Below is a small trained network, with its code and all its weights. Each question gives an input and a class and asks what happens when units are switched off, that is, made to give their printed mean instead of their output.

import numpy as np


def w(rows, s, z=0):
    codes = np.array(rows[::2]) - 128.0
    scale = np.full(codes.shape[1], s)
    scale[-1] = z or s
    return codes * scale


def norm(h):
    return h / np.sqrt((h * h).mean(-1, keepdims=True) + 1e-5)


def f(y):
    return np.maximum(y, 0)


def log_softmax(a):
    a = a - a.max(-1, keepdims=True)
    return a - np.log(np.exp(a).sum(-1, keepdims=True))


def net(x, mask):
    res = np.array(x, float).reshape(1, 5) / 4 @ E
    u = 0
    for l in range(2):
        y = f(norm(res) @ A[l][:, :-1].T + A[l][:, -1])
        res = res + np.where(mask[u : u + 14], y, B[l][:, -1]) @ B[l][:, :-1]
        u += 14
    return log_softmax(norm(res)[-1] @ U[:, :-1].T + U[:, -1])


A, B = {}, {}
E = w([
[2,65,245,216,220,74,94,102,137,172,131],'x0',
[62,225,179,127,45,101,224,216,44,158,163],'x1',
[118,96,154,118,73,195,58,130,82,195,106],'x2',
[92,199,76,4,157,67,53,102,131,198,182],'x3',
[138,152,133,153,40,58,128,124,215,191,18],'x4',
],0.0056)
A[0] = w([
[117,152,137,146,137,153,138,197,48,114,222,107],'L0N0',
[69,56,176,148,75,159,38,104,81,185,116,119],'L0N1',
[116,88,102,119,130,254,58,202,102,170,146,96],'L0N2',
[207,117,118,164,64,213,191,138,158,82,108,57],'L0N3',
[153,92,122,151,108,111,143,100,240,217,57,31],'L0N4',
[94,131,164,98,51,197,76,150,76,142,92,79],'L0N5',
[207,60,102,125,138,133,67,75,130,98,165,8],'L0N6',
[188,139,31,91,80,202,112,161,76,99,135,44],'L0N7',
[124,171,125,115,53,113,164,140,160,200,49,48],'L0N8',
[82,165,72,82,181,141,72,120,110,137,218,72],'L0N9',
[112,71,86,114,47,211,62,164,93,176,101,17],'L0N10',
[138,184,61,152,214,71,192,81,118,17,141,59],'L0N11',
[129,104,151,190,136,205,127,133,51,19,143,109],'L0N12',
[158,156,118,139,183,13,237,126,170,96,137,3],'L0N13',
],0.007,0.0046)
B[0] = w([
[58,116,63,173,44,72,61,122,116,56,191,249],'L0N0',
[203,171,134,167,204,30,168,104,115,106,138,250],'L0N1',
[162,178,220,61,196,103,101,74,130,9,141,220],'L0N2',
[119,91,163,99,152,177,170,145,179,211,115,246],'L0N3',
[124,127,119,126,144,97,22,183,173,33,74,228],'L0N4',
[169,240,216,159,120,58,183,59,128,98,163,201],'L0N5',
[40,119,69,197,125,174,141,46,97,142,179,189],'L0N6',
[96,8,55,5,185,40,236,126,75,161,40,255],'L0N7',
[67,104,78,113,83,49,28,176,138,61,103,216],'L0N8',
[154,118,169,171,110,214,99,228,222,195,124,230],'L0N9',
[232,225,219,149,216,52,147,52,88,89,105,189],'L0N10',
[170,244,247,84,208,111,132,46,69,49,99,222],'L0N11',
[161,134,143,188,119,205,59,250,229,192,106,250],'L0N12',
[253,219,221,158,146,36,140,69,72,116,141,198],'L0N13',
],0.0062,0.0049)
A[1] = w([
[126,90,124,77,208,210,65,146,91,38,210,77],'L1N0',
[94,111,152,213,213,82,93,171,177,133,147,91],'L1N1',
[101,86,170,174,195,101,113,91,89,166,172,8],'L1N2',
[204,144,2,50,86,191,125,131,133,156,117,64],'L1N3',
[168,204,154,51,76,172,158,95,131,46,107,183],'L1N4',
[143,111,74,172,120,166,101,3,126,152,124,20],'L1N5',
[129,227,73,62,117,88,61,153,149,190,156,59],'L1N6',
[111,124,60,181,121,132,21,45,159,74,97,166],'L1N7',
[123,93,70,72,174,134,137,63,179,139,116,152],'L1N8',
[162,151,101,60,157,125,74,78,171,218,195,15],'L1N9',
[121,125,124,154,133,56,131,158,174,95,121,141],'L1N10',
[172,116,167,148,53,134,103,130,184,160,59,100],'L1N11',
[136,74,107,203,203,154,100,78,151,107,78,76],'L1N12',
[76,145,122,161,13,62,197,151,95,130,170,2],'L1N13',
],0.0084,0.0033)
B[1] = w([
[126,123,129,149,47,22,7,204,229,77,65,204],'L1N0',
[142,63,72,37,139,137,179,89,85,180,70,254],'L1N1',
[142,81,51,34,150,84,210,103,95,136,21,176],'L1N2',
[62,49,134,110,175,92,147,102,114,157,99,174],'L1N3',
[91,72,123,143,188,93,85,75,100,180,98,224],'L1N4',
[64,254,162,158,111,187,163,70,64,168,203,145],'L1N5',
[172,75,204,223,157,235,172,177,184,132,113,196],'L1N6',
[76,165,120,137,64,135,130,144,96,63,149,214],'L1N7',
[78,168,109,163,62,120,155,122,32,130,172,188],'L1N8',
[222,157,205,217,116,223,241,171,161,147,155,166],'L1N9',
[139,92,96,63,132,176,122,150,133,153,154,217],'L1N10',
[139,106,155,137,206,147,97,193,167,136,208,182],'L1N11',
[112,224,120,136,54,159,165,117,92,165,235,214],'L1N12',
[111,171,48,148,93,227,70,23,127,86,202,177],'L1N13',
],0.0073,0.0085)
U = w([
[67,14,25,15,173,83,224,66,38,189,65,74],'0',
[215,232,213,152,207,59,119,33,70,72,115,160],'1',
[29,220,37,174,31,206,118,45,72,105,244,2],'2',
[87,115,87,132,70,59,30,209,203,70,98,215],'3',
[173,84,180,190,165,248,205,212,193,207,154,30],'4',
],0.016,0.0041)

Each question gives the input, the list of numbers given to net, and the class t.
The units are the neurons (one row each of A and B). Each row of codes is followed by its name. A weight is (code - 128) times the scale printed after its matrix; where a second scale follows, it is the last column's (A, B and U).
mask holds one flag per neuron, layer by layer. A switched-off neuron (its flag False) gives its mean, the last column of its row in B, instead of its output. The means were averaged over made-up inputs and are rounded, as every weight is.
A unit's drop is (log p(t) with every unit on - log p(t) with that unit switched off) / (log p(t) with every unit on - log p(t) with every unit switched off).
The circuit of an input: a set's keep is (log p(t) with only the set's units on - log p(t) with every unit switched off) / (log p(t) with every unit on - log p(t) with every unit switched off). Starting from the 12 units with the biggest drops (on a tie, the unit counted first), units are removed one at a time, each time the one whose removal leaves the highest keep (on an exact tie, the one counted first), for as long as the keep stays at least 0.8.
units of the circuit, in order: the units of the circuit, biggest drop first
top k neurons: the k neurons with the biggest drops, biggest first
top k neurons in layer l: the k neurons of layer l with the biggest drops, biggest first
input [-5,-8,1,-2,-8], class 2: top 2 neurons in layer 0	[L0N6, L0N4]
input [-3,-6,-8,2,7], class 1: top 2 neurons in layer 0	[L0N13, L0N11]
input [1,-6,8,1,-8], class 1: units of the circuit, in order	[L0N2]
input [-7,-4,-6,0,-8], class 3: top 3 neurons	[L1N0, L1N1, L0N12]
input [3,7,3,-7,-3], class 2: top 3 neurons	[L0N0, L1N13, L0N9]
input [-1,5,-1,8,-7], class 4: top 2 neurons	[L0N9, L1N6]
input [1,-6,1,-2,-7], class 3: top 4 neurons	[L1N0, L0N2, L0N12, L1N13]
input [-4,5,0,4,4], class 2: top 3 neurons	[L1N13, L1N1, L1N0]
input [4,3,8,-6,-7], class 1: top 2 neurons	[L0N1, L0N5]
input [1,5,8,8,0], class 1: top 2 neurons	[L0N5, L0N10]
input [6,-5,-2,7,-7], class 3: top 4 neurons in layer 0	[L0N7, L0N3, L0N12, L0N9]
input [-7,3,8,0,7], class 1: top 2 neurons	[L0N10, L0N5]
input [-1,5,1,-6,-6], class 3: top 2 neurons	[L0N0, L0N12]
input [-8,4,4,-7,-6], class 0: units of the circuit, in order	[L0N7]
input [-4,3,-8,7,7], class 1: top 2 neurons	[L0N13, L0N12]
input [-5,-5,1,-7,5], class 4: top 3 neurons	[L0N3, L1N0, L1N11]
input [-6,-6,-2,8,5], class 4: top 3 neurons	[L1N6, L1N9, L1N1]
input [8,1,0,5,8], class 0: top 3 neurons in layer 1	[L1N1, L1N0, L1N10]
input [-7,-8,6,8,5], class 2: top 3 neurons in layer 0	[L0N6, L0N12, L0N3]
input [6,-2,6,-4,5], class 0: units of the circuit, in order	[L1N1]
input [4,1,-6,-7,0], class 4: top 2 neurons in layer 0	[L0N12, L0N2]
input [-3,-6,6,-6,-1], class 1: top 3 neurons in layer 0	[L0N10, L0N2, L0N0]
input [-6,3,7,4,5], class 1: top 2 neurons in layer 1	[L1N1, L1N2]
